(in the rows, 128 means zero)
Rows near named flat spaces through zero (a row that begins with a name and a colon came from that space):
z700-z721: [151  97 118 114 166 126 116  91 133 150 162 111 154 143 178 139 121 135
 141 113 122 105 134 129 114 120 161 135 146 123 163 114]
z700-z721: [110 131  89  78 110 108 105 165 117 125 100 169 117  72 155  95 124 106
  85 144 115 121 132 121 126 120  53 159 109  91 111 136]
z248-z941: [193  82 101 120 115 108  80  85 165 119  99 102 100 153 150 252  86 106
 113  90 154  87 153 108 202 218 109  58 136  57  80 144]
z248-z941: [134  99 135  93 123 100  90  83 140 162 155 136 132 166 121 140  99 122
 112 125 131 130 151 122 130 124 153 117 132 118 146 131]
z516-z937: [117  78 131  83 180 110 134  96 112 122 151 146 172  90 172 111 106 112
 130  89 103 111 139 149 117  89 143 138 138 129 145 116]
z516-z937: [134 139 138 161 133 165 147 137 164 131 118 140 158 124 134 173 181 143
 151 143  93 121 120 125 100 153 175  83 155 147 103 147]
z520-z961: [114 113  83 136  68 130  73 165 123 147 141 126 109  93 119 200 121 107
 120 135  90 100  90  68  69 135 191  94 129 111  98 146]
z520-z961: [138 139 111 149 133 136 126 148 105 118 116  91 117 128 128 138 121 127
 147 116 147 136 102 129 136 144 123 144 131 124 136 121]
z520-z961: [105 140  95 115 119 113  84 151  97 142 130 171 140 119 134 150 128  85
 120 121 129 161 118 125 124 122 143 169 136 110 122 122]
z520-z961: [105 191 129 116 100 139 141 190 127 107  96 184 110  83 105  56 163 106
 105 165 111 156 139 136 127 107  68 171 101 142  82 145]
z700-z721: [135 109 124 126 165 127 131 118 122 124 118 113 145 151 161 162 118 146
 140 131 158  98 106 111 141 166 108  90 149  98 152 113]
z700-z721: [121 144 143 158 141 135 172 108 144 132 112 149 154 138 130 113 174 145
 130 116 126 181 160 194 156 120 120 168 136 149 141 123]
z248-z941: [116 166 141 118 116 120  97 140 110 150 144 142 116 181  89 101 118 119
 128 164 160 157 118 106 123 125 134 145 126 135 147 123]
z520-z961: [155 118 130  97 124 103  73 111 118 138 125  94 102 181  96 153  67 111
 130 122 171 131 120 105 158 168 122 103 130 102 135 134]
z516-z937: [136 121 105  86 131 105  93 125 125 135 111 152 130 120 147 131 112 100
 106 118 134 140 145 138 154 141  90 151 128  95 120 134]
z516-z937: [ 95  82 113 180  85 118 143 122 117 126 103  93 124 108  93 214 120 149
 127  85 120 148 101 144 129 149 163  90 136 120 132 132]
z700-z721: [119 129 118 129  89 118 132 131 132 128 138 137 100 102 122 101 129 125
  99 129 112 126 150 130 125  95 114 156  98 130 115 129]
z520-z961: [105 136 112 135  99 136 142 166 109 125 154 113 100  85 134  71 130 144
 117 154 107  93 106  95  74  76 122 152  98 142 139 118]
z248-z941: [160 102 132 119 193 141 149 100 152 116 102 123 175 124 182 163 143 136
 150 101 122 113 137 159 153 167 118  99 162 115 128 132]
z516-z937: [116 178  99 154  72 157 157 199 150 113  81 151  99  53 125  89 191 135
 101 161  83 139 133 140 109 120  73 163 100 137  78 156]
z516-z937: [151 169 126 128 135 139 115 128 151 159 111 135 134 179 130 114 160 140
 130 160 146 165 142 146 142 158 107 156 142 126 146 136]
z520-z961: [119 158 139 118 110 119 126 148 124 111 101 155 106 134  96 106 124 113
 110 144 152 148 138 129 162 139  75 133 111 119 102 134]
z248-z941: [ 94 139 103 172 112 159 178 187 124 112  79 116 138  62 137 132 180 165
 134 140  96 131  86 141  92 137 103 123 134 135 126 137]
z700-z721: [183 161 129  88 162 146 111 156 132  96 113 112 108 117 150  86 111  99
 143 142 139  92 129 105 146 152  77 130 119 120  91 141]
z700-z721: [129 153  99 139 146 123 122 133  94 119 187 166 114 136 200 106 133 102
 117 139 165  85 141  90 141  83 113 195 106 102 138  72]
z248-z941: [130 130 148 102 157 128 108 124 125 139 127 127 149 165 115 131 113 129
 146 145 144 131 109 113 120 151 140  95 150 129 144 133]
z516-z937: [117  76  86 141 137 131 153 129 123 114 129 117 146  52 197 164 138 139
 122  93  89  80 116 131 103 112 133 124 131 108 129 117]
z520-z961: [113 135 118 111 128 122 116 129 122 159 137 140 145 128 129  92 140 129
 123 135 113 165 132 151 103 101 139 176 133 142 159 129]
z248-z941: [144 130 133 124 133 128 127 122 120 122 152 103 112 128 128  95 109 123
 135 120 131 118 133 125 125 104 135 150 114 141 134 121]
z520-z961: [164  78 152 145 149 138 151  83 152 118 143  55 124 150 135 167  99 169
 153 111 132  66 118 108 125 153 158  48 137 131 143 127]
z520-z961: [116 133 118  89 116 103  74 130 119 150 125 174 135 143 110 142 113  88
 111 131 132 162 136 124 135 135 135 140 135 111 117 138]
z516-z937: [122 131 125 104 148 121 103 123 118 144 152 160 148 143 149 124 127 111
 128 139 132 125 128 113 116 116 144 140 138 122 140 117]
z516-z937: [162 131 138 145  96 136 103  87 179 152 194 159 111 164 138 166 146 113
 116 144 106  88 179  88 118 110 203 108 117 137  89 131]
z520-z961: [159 166 111 126 140 153 114 174 117 105 107 107 116 103 133 114 132 100
 152 126 125 131 108 123 128 146 115 151 128 132  98 141]
z700-z721: [140 131 140 130 126 130 126 126 124 121 151 103 104 148 120 115 106 135
 134 142 146  95 120  94 124 124 130 110 116 130 132 119]
z248-z941: [ 98 141 129 146 122 147 182 152 138 142 101 112 140 104 128  66 174 190
 123 160 105 147 114 161  90 111  90 149 127 153 171 133]
z248-z941: [124 157 133 153 150 131 147 123 109 118 147 155 138 141 143 108 149 110
 138 114 148 156 147 155 155 100 133 188 125 141 133 101]
z700-z721: [127 113 142 133  95 122 121 139 119 110 136  81  76 146  91 143  77 149
 124 154 158  64  93  55 119 147 115  51 106 112 123 125]
z700-z721: [104 123 107 189 129 139 176 114 142 129 138 177 156 112 189 174 195 148
 116 121 116 120 150 149 136 112 139 148 135 117 129  98]
z516-z937: [133 107 119 139 124 129 143  86 152 153 192 144 137 116 179 107 154 139
 113 122  90 101 171 136  99  63 174 169 115 145 145 110]
z700-z721: [ 94 124 129 169 110 117 143 122 111 128 119 140 132 145 103 170 136 135
 125 112 150 164 121 145 150 134 140 128 133 123 138 113]
z248-z941: [130 217 134 106 139 148  88 189 102 138 137 159 123 160 104  61 143  93
 149 186 149 161 104  97 103 122 125 178 129 150 124 130]
z516-z937: [160 151 129 144 119 139 119 129 145 130 121 104 102 168 120 143 129 138
 134 148 155 119 129 110 148 165 113 113 126 118 122 132]
z248-z941: [135 141  95 150 146 133 104 136 106 129 136 150 149 130 164 181 145  90
 145 100 137 150 123 136 144 137 162 169 148 113 119 111]
z516-z937: [121  85 115 170  88 119 145 101 129 126 160  95 101 109 131 164 115 145
 115  97 115  97 135 120 121 100 165 120 107 127 132 113]
z248-z941: [ 76 185 114 180 130 156 178 185  98 127 116 161 153  98 137  81 202 144
 139 149 118 181 104 163  99  90 121 206 132 159 151 108]
z700-z721: [171  60 143  94 105 122 138  75 186 148 136  40  98 116 120  98  89 185
 111 124  85  72 153 129  99 124 123  73 109 139 149 162]
z520-z961: [118 108 143  92 126 122 107 128 132 142 127 120 139 124  98 120 106 130
 131 135 105 129 111 117  92 129 153  91 137 141 133 151]
[108 148 125 139  59 103 103 153  97 118 128 115  59 142  59 120  85 111
 103 138 167 141 117  95 149 123 103 136  88 117 113 124]  z516-z937
[133 108 112 142  81 115 118 126 122 110 161 114  74 106 130 148  96 114
 104 118 129  72 136  82 131 105 134 117  90 110  98 117]  z516-z937
[ 92  97 125 204  73 133 165 146 108 102 115  72  98  98  79 194 117 159
 136 101 124 116  81 113 113 135 163  74 118 135 121 125]  z516-z937
[133 111 107 173  98 140 134 110 157 168 131  92 133 140 131 172 161 169
 131 124 102 143 126 146 100 138 177 127 143 136 157 136]  z520-z961
[119 129 131 183 159 143 178 102 139 129 129 153 168 148 171 165 183 155
 139 118 139 140 143 164 152 133 138 138 151 128 148 100]  z700-z721
[155  69  94 144 107 104 106  79 138 140 135  86 110 136 151 211  96 130
 115  78 136 110 143 133 159 152 147 114 129  89 135 122]  z248-z941
[132  94 117 177 158 136 168  77 141 138 164 127 162 136 197 171 163 156
 138  98 122 108 149 153 133 109 170 143 144 126 161  93]  z520-z961
[ 99 121 118 100 174 135 114 159 103 122 119 173 184  97 161 155 138 106
 147 133 111 115  87 107  92 137 147 100 163 117 123 126]  z516-z937
[120 125 117 127 158 123 116 134  95 137 126 107 142 160 141 141 111 139
 146 133 167 129  89 115 127 150 121 126 149 109 174 106]  z516-z937
[160  90 118  83 176 114 126  71 151 145 151 141 160 118 200 104 127 122
 116  98 107 115 180 168 142 103 120 168 134 118 149 121]  z516-z937
[136 162 110 119 127 120  97 160  93 103 120 147 107 119 124 124 110  72
 128 114 155 148 126 122 163 131 105 173 115 112  95 121]  z700-z721
[122 131 137  88 114 110  96 130 119 153 125 109 114 152  84  84  95 132
 120 146 137 156 119 126 114 125 116 136 123 135 157 142]  z520-z961
[134  90 148 101 161 128 180  78 186 147 103 134 171 117 167  90 162 186
 109 133  92 125 172 188 129 128  83 113 141 134 160 143]  z248-z941
[ 85 137 151 120 132 123 166 145 104 124 114 124 134 115  95  50 128 156
 125 142 131 159 113 154 112  95  92 151 118 155 166 123]  z520-z961
[126 149 130 104  96 112 102 159 105 100 124 135  76 118  91 102  85  93
 109 140 152 113 124  89 148 125  86 126  93 114  90 131]  z516-z937
[160 160 142 132 164 167 128 145 146 116 124 136 155 123 137 133 160 107
 167 130 103 131 125 131 114 144 167 119 151 156  92 147]  z700-z721
[136 107 114 135 138 124 129 114 127 126 137 118 128 131 163 157 121 136
 126 121 139  94 125 113 136 137 123 114 131 105 137 112]  z700-z721
[107 156 123 121  78 134 120 179 128 129 108 131  99  96  85  92 135 129
 111 162 105 137 111 110  94 120 109 129 108 140 107 153]  z520-z961
[142 152 121 112 112 146 157 161 152  97 117 148 103  50 152  53 155 118
 104 141  83 100 161 136 120  91  73 163  90 142  77 146]  z516-z937

Rows near named flat spaces through zero:
z277z344: [121 103 122 159 115 101 148 153 113 133  85 137 151  64 105 124 156 183
 105 164 113 138 147 142 117 129  88 120 162 157 126 116]
z502z638: [110 126  99 143  88 125 140 111  98 142 152  62 127  74 120 115 131 129
 126  89  89 127 122 174 112 118 115 103 141 110 150 167]
z894z725: [101 134 126 115 117 185 135  88 143 133 135 130 109 178 162  90 134 106
 149  98 148 119 121 123 136 140 141 151 124  89 148 156]
z502z638: [ 98 106 142  99 147  73 183  73 158 115 141 112 149 204 160 122 107  90
 162 188 157 133 132 104 107 111  80 119 138 177  98  85]
z495z674: [153 151 124 152  88 128 111 167  71 158 127  90 118  49  78 130 136 177
 126 121 102 127 158 158 112 147 133 131 114 148 161 146]
z682z888: [ 98 186 110 140 187 130 132 107 142  92 183 153 114 172 191 163 112  21
 163 130 169 129  83 147 146 127 130 117 130  55 151 123]
z512z616: [110 150 117 120 112 140 183  95 134 159 140 120 138 136 125 113 132 116
 173 147 143 145 152 152 110 144 115 126 120 157 150 145]
z277z344: [129 156 140 140 127 159 106 124  93 119 102 104 108  68 136  96 114 140
 128 112 142 124 112 137 155 160 149 167 130  83 117 168]
z682z888: [108 147 108 147 116 148 160 117 119 138 122 126 131  87 133 118 139 126
 145 124 131 143 127 162 127 147 117 125 134 114 148 160]
z682z888: [142 152 130 127 153 142  71 146 123  98 173 133  93 176 158 162 109  75
 125  87 134 107  94 112 143 121 161 128 100  69 145 119]
z894z725: [147 144 126 130  99 168 158 126 106 134  82 108 123  38 118 114 103 161
 143  96 128 163 114 144 143 186 147 143  83 130 102 203]
z682z888: [ 95 165 110 151 149 164 152 118 143 134 131 179 129 136 153 121 157  98
 151 144 161 134 129 154 138 142 122 136 151  90 167 136]
z682z888: [116 140 139 105 138 126 140  92 141 131 151 117 125 183 145 115 114  94
 157 143 152 122 133 117 124 125 129 139 124 134 127 118]
z512z616: [124 107 115 134 116 105 108 131 116 118 153  90 126 120 128 138 126 122
 104  99  93 115 113 138 119  98 120 102 141 111 131 126]
z502z638: [111 148 133 144 166 134 122 135 147 145 105 191 151 120 113 106 168 139
 119 184 154 121 157 138 146 117 130 151 191 122 135 101]
z277z344: [128  96 143 130 114 128 151 140 133 116  88 154 123 156 143 129 136 162
 132 152 145 137 137  92 115 153  94 138 104 163 127 107]
z894z725: [109 159 140 111 177 169  91  97 169 152 133 178 141 162 122  77 155 103
 118 144 156 102 144 132 168  98 181 168 198  80 122 123]
z502z638: [127 118 127 105 115 101 140  91 126 141 144  66 145 104 110 109 104 123
 128 118 103 129 127 143 123 106 133 115 141 146  94 147]
z512z616: [121 112 116 109 150 125 161 112 183 126 137 173 150 182 142 149 129  95
 135 134 134 144 120 119 128 111 126 103 125 144 113 116]
z512z616: [126 122 145 128 144 132 108 119 124 110  95 123 128  97 137 100 118 141
 108 129 136 122 110 117 155 132 139 154 152 101  88 139]
z495z674: [127 145 124 154  97 145 162 146  99 153  95 134 128  74 107 118 149 175
 149 153 137 146 160 149 112 171 105 140 116 159 160 144]
z894z725: [ 97 113 122 154 106 143 148 121 111 122  97 121 123 102 147  98 151 156
 125 132 132 127 128 138 123 144  92 139 151 111 145 141]
z277z344: [116 113 125 162 138 119  93 155 110  99 113 137 119 105 144 131 147 141
  91 125 120 110 110 127 138 116 111 130 163  84 136 111]
z495z674: [123 173  85 164 132 171 145 162 147 187 130 209 158  71  76 138 194 143
 126 137 118 145 170 195 131 126 148 110 166 124 189 147]
z512z616: [146 150 156 114 189 133  86 144 154 103 128 190 118 187 147 147 116  96
 126 151 169 117 116  86 159 128 162 156 121 106 108  90]
z495z674: [ 97 118 149 109 103 156 166  72 127 137  99 101 120 159 154  62 125 144
 161 147 161 126 143 110 122 157 107 170 129 141 123 145]
z894z725: [ 62 104 107 133 178 175  99  85 191  84 145 186 121 218 213 101 162  55
  93  85 142  95  70 120 168  78 136 129 203   1 134 124]
z682z888: [131  90 141 122 146  74 104 134 137 113 127 121 145 143 119 132 129 138
  93 153 111 111 130 107 125  84 113 117 166 146  96  81]
z512z616: [155  58 169 134 120 107  71 166  93  54  62 100  95 110 161 129  96 185
  70 103 117 112  80  55 145 144 112 154 102 109  66 113]
z277z344: [131 151 118 156 128 121 136 148 104 142 108 129 142  42  99 128 140 154
 123 146 121 141 139 164 133 140 124 128 150 131 131 144]
z277z344: [130 116 135 128 150 103  58 138 122 111 157 109 121 143 126 128 130 113
  84 111 105  89 114 120 140  77 147 126 171  86 120  98]
z894z725: [107 105 126 128  93 143 184 113 137 148  99 139 136 147 131 104 152 162
 150 153 139 142 158 123 102 150  89 132 121 173 149 129]
z277z344: [143 120 165  79 136 129  89 107 147 138 155 119 114 233 126 108 114 114
 135 134 143  96 150  78 126 106 159 156 116 148 119  90]
z682z888: [133 112 122 125  97  98 121 112  88 114 143  30 121  69 125 124  90 130
 116  85  87 126  99 145 121 120 123 109 119 119 100 162]
z512z616: [132 107 120 134 150 144 128 140 167 140  71 188 169  63  97 111 156 168
  81 131 112 143 128 140 162 112 152 128 181 122  82 147]
z495z674: [179 172 118 162 117 131  87 208  83 162 127 143 127  27  53 164 146 176
 109 124 100 134 160 165 128 143 162 123 114 142 162 137]
z502z638: [ 88  98 106 169 135 142 131 138 127  61 115 152 102 147 211 150 140 101
 109  94 134 126  65 118 135 137  81 112 130  49 149 128]
z495z674: [ 97 175  99 164 116 155 136 136 112 173 161 149 128 122 111 117 185 123
 149 147 134 116 172 182 109 125 116 127 166 111 219 124]
z682z888: [127 145 128 117 133 126 128 105 118 111 153  91 114 132 151 133  94  88
 147 105 133 130 100 131 133 135 137 126 106 105 117 148]
z502z638: [115 110 126 127 150 135 166 128 170 106 105 195 136 181 165 149 136 113
 139 151 158 147 116 102 130 141 104 122 113 138 123 108]
z502z638: [ 68 127  97 139 140 144 180  82 159 109 147 146 131 174 191 123 143  68
 153 124 148 136  99 147 125 123  91 108 150  84 153 137]
z682z888: [136 136 115 134 131  93 156 135 122 120 144 115 138 105 126 167 108 109
 143 136 121 149 118 143 115 132 109  96 105 152 123 127]
z502z638: [134 147 118 170 115 161  76 176  87 125 124 135 100  78 122 132 155 153
 101  94 114 111 124 147 138 140 141 139 135  72 174 142]
z502z638: [ 76 126 132 117 162 101 140  64 143  96 159  99 128 190 189 104 113  60
 144 149 155 108  99 123 132  99 100 131 173  88 114 106]
z495z674: [109 162 123 142 154 215 158 117 159 126  69 214 128 101 158  99 147 126
 144 126 178 155 111 136 174 182 153 168 131  76 124 180]
z894z725: [140 153 122 138 143 128 146 148 128 118 126 157 126 117 135 164 118 112
 147 138 145 150 119 132 131 154 127 120  95 133 133 130]
z495z674: [122 142 156 134 128 128 139 130 106 120 106 134 110 154 147 116 126 142
 159 177 173 126 147 102 119 167 100 165 110 148 143 103]
z512z616: [127  83 105 125  99 105 167 131 152 154 124 132 161 121  96 139 151 158
 113 130  88 144 150 141 100 102 103  85 138 184 128 122]
z502z638: [165  96 161  87 101  57 138 120 107 130 136  49 133 143  99 139  76 152
 141 152 111 131 147  92  94 124 111 119  81 223  82 101]
z894z725: [164 118 125 141 128  94 115 161 103 113  97 102 144  15  95 153 101 162
  92 112  91 148 104 142 143 131 139 110 123 136  74 154]
z682z888: [138  96 141 117 126  95 101 131 124 119 128 100 132 133 117 125 119 144
 100 127 107 112 127 109 125 101 126 124 142 141 102 107]
z512z616: [150 151 155 119 181 121  85 150 151 148 113 189 150 132  87 120 145 142
 108 182 149 114 161 115 155 107 168 158 173 141 105  87]
z495z674: [170 119 133 119 136 118 114 161 137 132 105 148 144  85  90 152 116 156
 103 121 108 144 127 120 141 127 158 119 111 156  88 134]
z277z344: [119 131 113 121 121 126 148 106 137 145 144 111 142 117 118 121 128 116
 135 120 115 134 131 152 123 115 130 112 140 133 127 145]
z495z674: [102 131 118 120 122 124 109  96 128 143 183  91 123 174 133 107 140  94
 129 113 115  97 136 144 116  87 130 120 163 103 159 117]
z894z725: [166 160 148 139 125  97  88 158  70 148 114  79 133  19  65 119 111 174
 113 148 111 123 151 150 136 135 153 149 141 148 105 136]
z277z344: [111 198  99 159 142 160 142 132 119 155 153 157 131  87 120 133 154  98
 156 135 144 137 140 188 135 143 141 127 147  92 182 153]
[166 136 156 101 123 110  98 135 111 143 136  94 123 126  91 126 101 145
 130 134 122 119 148 110 126 127 158 143 104 166 105 119]  z502z638
[119  91 137 103 114 116 176  96 156 139 102 126 151 154 126 105 126 149
 138 154 132 142 145 109 114 127 105 128 129 183  98 123]  z495z674
[115 117 119 132 114  95 134 121 118 137 154  96 136 135 119 128 137 126
 127 139 110 118 142 142 104 102 102 108 149 145 145 108]  z682z888
[151 110 142 108 132 115 128 131 140 124 112 129 137 128 116 135 109 141
 120 130 123 137 126 106 133 128 139 127 111 157  89 125]  z502z638
[128 148 123 164 175 188  78 175 151 121  78 238 131  86 126 121 178 149
  80 123 144 122 118 134 182 132 170 158 179  52 133 135]  z502z638
[119 118 108 159  97 118 154 151 108 147 114 127 140  79 105 132 160 168
 123 142 108 138 152 157 104 134  92 110 141 153 161 129]  z502z638
[157 105 150 119  93  88 102 136  88 164 101  56 149  38  50  88 124 210
  94 144  84 116 170 138 119 109 137 141 161 184  89 131]  z894z725
[ 97 110 118 127 139 134 161  98 154 102 123 141 130 161 176 125 125  97
 136 123 142 137  98 121 132 129 104 119 133 105 118 134]  z495z674
[150 129 141 100 113 117 114 122 123 149 157  94 123 158 103 127 111 128
 138 123 117 118 149 117 113 117 147 128 106 162 128 119]  z894z725
[132 110 141 136 141 115 105 160 134 114 123 166 120 178 136 147 147 139
 113 153 138 113 139  96 120 119 112 132 130 138 144  76]  z277z344
[108  70 106 100 106 101 169  87 168 130 152 100 152 175 138 130 124 109
 121 104  92 134 117 127 104  85 103  80 134 156 109 127]  z277z344
[149 146 129 126 122 106 104 145  97 108 178  87  97 153 141 173  95  92
 144 103 122 121 110 121 112 132 130 111  75 123 149 118]  z894z725
[116 118 169 119 130 109 136 108 103  85 109  98  96 186 183 113  95 123
 159 165 177 119 117  73 119 163  87 166  95 139 115  97]  z495z674
[100  97 130 112 108 154 139  91 151 145 118 125 132 168 136  78 151 142
 123 121 126 114 142 120 124 113 123 142 158 126 132 133]  z894z725
[115 174 131 129 135 150 129 105 110 125 151 109 106 138 154 116 112  89
 164 124 157 124 119 140 135 151 137 149 115  94 149 146]  z512z616
[148 139 147  98 133 136 104 113 128 128 143 105 115 152 126 121  97 112
 137 110 134 120 122 109 139 129 164 144 103 126 106 137]  z277z344
[ 81 120 116 152 131 157 168 114 148 123 100 179 131 154 166 106 169 129
 139 154 158 133 132 131 126 142  88 138 158 109 160 122]  z894z725
[147  91 157  83 133 116 130 104 157 125 101 120 142 154 120 108  99 145
 118 133 128 132 127  86 138 120 146 141 118 167  60 125]  z495z674
[123 140 110 146 124 128 138 123 105 110 125  95 125  58 141 135 108 116
 126  97 115 143  92 158 139 142 126 115 124  92 115 171]  z682z888
[109 134 117 112 110  94 157  90 125 154 185  75 137 168 120 124 125  97
 160 144 119 120 153 149  92 101 105 104 135 163 155 112]  z512z616
[118 109 112 164 135 140 117 157 128 111  88 164 136  72 132 128 158 157
  86 117 113 131 110 141 146 125 119 123 164  89 125 137]  z502z638
[128  71 109 130 108 122 154 137 152 116 102 140 145 116 131 144 136 153
  99 102  95 146 110 122 120 118 107  93 122 144 106 138]  z512z616
[142 153 132 106 122 154 151 108 131 135 131 117 119 129 132 128  96 110
 164 110 144 148 121 127 134 161 152 137  78 137 116 165]  z277z344
[146 152 103 167  95 186 129 185  99 126 118 162  94  92 134 167 145 146
 138  80 125 148 118 144 123 183 132 121  63 102 190 166]  z512z616
[166 130 136 131  98  79  79 166  73 147 166  58 118  97  73 149 118 157
 112 123  85 105 157 136  99 106 133 114 116 165 146 104]  z495z674
